Below is a small trained network, with its code and all its weights. Each question gives an input and a class and asks what happens when units are switched off, that is, made to give their printed mean instead of their output.

import numpy as np


def w(rows, s, z=0):
    codes = np.array(rows[::2]) - 128.0
    scale = np.full(codes.shape[1], s)
    scale[-1] = z or s
    return codes * scale


def f(y):
    return np.maximum(y, 0)


def log_softmax(a):
    a = a - a.max(-1, keepdims=True)
    return a - np.log(np.exp(a).sum(-1, keepdims=True))


def net(x, mask):
    res = np.array(x, float).reshape(1, 7) / 4 @ E
    y = f(res @ A[0][:, :-1].T + A[0][:, -1])
    res = res + np.where(mask, y, B[0][:, -1]) @ B[0][:, :-1]
    return log_softmax(res[-1] @ U[:, :-1].T + U[:, -1])


A, B = {}, {}
E = w([
[66,151,163,159,253,233,96,128,147],'x0',
[246,227,205,119,160,87,83,148,216],'x1',
[128,129,127,128,128,128,128,129,127],'x2',
[81,224,187,136,23,201,121,201,105],'x3',
[218,185,14,209,143,187,167,200,105],'x4',
[105,197,52,6,182,86,133,178,92],'x5',
[111,198,66,143,101,143,29,1,103],'x6',
],0.0064)
A[0] = w([
[112,163,133,148,108,120,127,134,124,65],'neuron 0',
[74,88,91,141,109,137,157,142,105,53],'neuron 1',
[143,88,146,132,137,113,158,182,112,116],'neuron 2',
[88,122,201,92,137,106,113,93,117,95],'neuron 3',
[155,93,147,111,135,127,165,170,136,129],'neuron 4',
[167,84,93,121,159,91,134,81,128,94],'neuron 5',
[200,105,87,119,8,57,149,126,121,23],'neuron 6',
[93,172,151,136,105,146,133,154,132,88],'neuron 7',
[121,81,164,112,144,134,167,198,145,51],'neuron 8',
[120,133,140,141,144,145,127,116,136,118],'neuron 9',
[158,77,159,200,102,150,121,107,133,83],'neuron 10',
[132,141,134,125,94,133,132,135,123,95],'neuron 11',
[134,124,95,143,125,157,146,139,141,5],'neuron 12',
[122,154,85,121,116,121,97,89,142,98],'neuron 13',
[130,132,124,140,161,158,121,139,122,61],'neuron 14',
[111,145,128,152,186,169,116,131,143,52],'neuron 15',
[82,104,180,84,104,84,106,95,158,62],'neuron 16',
[204,154,33,201,129,168,153,165,131,47],'neuron 17',
[93,188,164,105,47,176,133,160,113,69],'neuron 18',
[136,110,150,167,109,138,133,102,148,104],'neuron 19',
[149,105,143,198,102,141,118,88,132,82],'neuron 20',
[212,176,185,119,165,129,97,128,152,96],'neuron 21',
[93,139,158,153,222,193,121,124,127,128],'neuron 22',
[94,175,75,78,146,105,125,153,129,120],'neuron 23',
[155,170,152,102,147,109,128,124,152,54],'neuron 24',
[138,120,109,159,124,124,109,166,111,56],'neuron 25',
[136,144,101,143,112,135,111,96,107,64],'neuron 26',
[120,173,94,146,107,133,80,50,114,106],'neuron 27',
[143,138,104,120,116,139,94,89,136,92],'neuron 28',
[125,137,119,107,118,111,137,130,124,115],'neuron 29',
[176,162,152,122,125,129,132,120,138,82],'neuron 30',
[95,168,110,70,135,118,120,160,99,110],'neuron 31',
[128,128,85,83,171,106,131,124,129,133],'neuron 32',
[110,140,115,110,114,140,112,86,134,72],'neuron 33',
[44,64,56,125,105,177,152,124,111,63],'neuron 34',
[164,78,117,141,204,106,139,78,139,106],'neuron 35',
[168,154,164,133,136,87,99,131,154,56],'neuron 36',
[146,149,108,139,121,145,133,122,111,91],'neuron 37',
],0.014,0.0028)
B[0] = w([
[120,105,121,147,135,138,111,145,141,147],'neuron 0',
[139,145,117,166,108,61,129,146,80,200],'neuron 1',
[137,153,157,149,191,115,156,106,180,185],'neuron 2',
[108,101,146,43,153,168,158,140,79,202],'neuron 3',
[147,154,164,169,189,127,130,92,147,184],'neuron 4',
[102,77,106,174,119,161,91,204,160,194],'neuron 5',
[33,209,133,88,74,122,46,61,164,238],'neuron 6',
[114,78,104,149,127,134,99,161,166,176],'neuron 7',
[147,163,177,150,215,114,142,95,166,201],'neuron 8',
[125,135,137,115,111,126,121,111,138,148],'neuron 9',
[224,149,85,123,81,189,148,112,139,191],'neuron 10',
[115,107,120,138,130,135,111,145,148,152],'neuron 11',
[122,111,134,104,138,126,141,126,114,152],'neuron 12',
[143,143,151,148,183,115,138,120,151,168],'neuron 13',
[107,130,138,103,119,132,106,105,129,155],'neuron 14',
[79,166,136,100,100,121,90,97,145,176],'neuron 15',
[102,96,146,40,163,165,164,151,63,211],'neuron 16',
[92,66,175,16,177,169,171,157,51,252],'neuron 17',
[102,44,91,190,148,152,85,206,177,219],'neuron 18',
[184,133,95,118,104,164,145,123,132,166],'neuron 19',
[210,144,113,120,91,174,145,106,139,182],'neuron 20',
[132,134,91,171,97,29,142,129,59,221],'neuron 21',
[68,197,126,93,70,123,75,72,169,215],'neuron 22',
[209,138,132,119,75,186,150,93,139,197],'neuron 23',
[149,130,112,152,96,92,143,123,89,172],'neuron 24',
[131,101,131,102,135,134,139,127,115,152],'neuron 25',
[123,141,156,138,168,115,145,111,155,158],'neuron 26',
[141,147,186,164,224,89,157,117,178,194],'neuron 27',
[121,138,159,153,169,117,149,122,140,161],'neuron 28',
[138,141,118,121,125,151,121,109,131,150],'neuron 29',
[129,128,106,149,113,88,137,141,95,170],'neuron 30',
[193,139,105,127,81,188,141,101,142,192],'neuron 31',
[180,117,105,141,93,188,130,126,159,187],'neuron 32',
[139,153,159,133,167,120,143,126,138,153],'neuron 33',
[141,141,97,163,88,7,138,135,48,239],'neuron 34',
[90,63,105,176,117,149,87,213,163,206],'neuron 35',
[127,127,109,151,110,74,145,127,77,183],'neuron 36',
[119,111,141,112,143,129,150,139,130,157],'neuron 37',
],0.02,0.012)
U = w([
[152,142,97,178,100,19,185,138,61,130],'0',
[103,89,172,38,161,162,199,146,85,54],'1',
[60,201,139,102,84,129,80,70,189,158],'2',
[174,165,207,192,233,102,198,103,207,90],'3',
[120,58,92,191,126,156,110,208,198,93],'4',
[255,146,97,133,77,194,193,100,163,248],'5',
],0.0085,0.0013)

Each question gives the input, the list of numbers given to net, and the class t.
The units are the neurons (one row each of A and B). Each row of codes is followed by its name. A weight is (code - 128) times the scale printed after its matrix; where a second scale follows, it is the last column's (A, B and U).
mask holds one flag per neuron, in row order. A switched-off neuron (its flag False) gives its mean, the last column of its row in B, instead of its output. The means were averaged over made-up inputs and are rounded, as every weight is.
A unit's drop is (log p(t) with every unit on - log p(t) with that unit switched off) / (log p(t) with every unit on - log p(t) with every unit switched off).
most important unit: the unit with the biggest drop
top k neurons: the k neurons with the biggest drops, biggest first
drop when u is switched off: that unit's drop, to one decimal
input [-5,-1,5,4,0,5,2], class 2: top neuron => [neuron 6]
input [7,-2,-5,-8,-5,2,-3], class 4: top 4 neurons => [neuron 35; neuron 6; neuron 5; neuron 17]
input [5,5,1,-6,-2,-4,-1], class 4: top 4 neurons => [neuron 35; neuron 34; neuron 6; neuron 5]
input [-4,-8,0,8,-7,3,-8], class 0: top 2 neurons => [neuron 34; neuron 1]
input [0,8,-1,8,1,-8,-6], class 0: top 4 neurons => [neuron 21; neuron 36; neuron 35; neuron 30]
input [1,8,-2,-5,-7,3,6], class 0: top 3 neurons => [neuron 21; neuron 17; neuron 36]
input [-7,-6,-1,4,7,-4,4], class 1: top 3 neurons => [neuron 17; neuron 22; neuron 21]
input [-6,-1,6,-5,-7,-4,1], class 1: top 2 neurons => [neuron 16; neuron 3]
input [-4,4,3,-7,0,-7,3], class 4: top 2 neurons => [neuron 35; neuron 5]
input [-5,-2,1,5,1,5,3], class 2: top 4 neurons => [neuron 6; neuron 35; neuron 5; neuron 10]
input [-2,-3,5,-4,4,1,-2], class 1: top 4 neurons => [neuron 17; neuron 18; neuron 21; neuron 7]
input [7,6,4,-8,-4,5,7], class 4: top 3 neurons => [neuron 35; neuron 6; neuron 5]
input [-6,-5,-1,3,2,-1,6], class 2: top 3 neurons => [neuron 6; neuron 8; neuron 21]
input [-3,-3,-2,7,4,6,-3], class 4: most important unit => neuron 18
input [7,-4,-2,-4,5,2,6], class 2: top 2 neurons => [neuron 22; neuron 15]
input [1,3,4,1,-1,8,-4], class 5: drop when neuron 30 is switched off => 0.0
input [-8,4,-7,8,-7,5,-8], class 2: drop when neuron 13 is switched off => 0.1
input [-6,1,-1,6,4,6,-1], class 2: drop when neuron 10 is switched off => 0.2
input [-6,7,1,3,8,6,-7], class 1: drop when neuron 34 is switched off => 0.9
input [6,7,-5,-8,5,5,4], class 4: most important unit => neuron 35
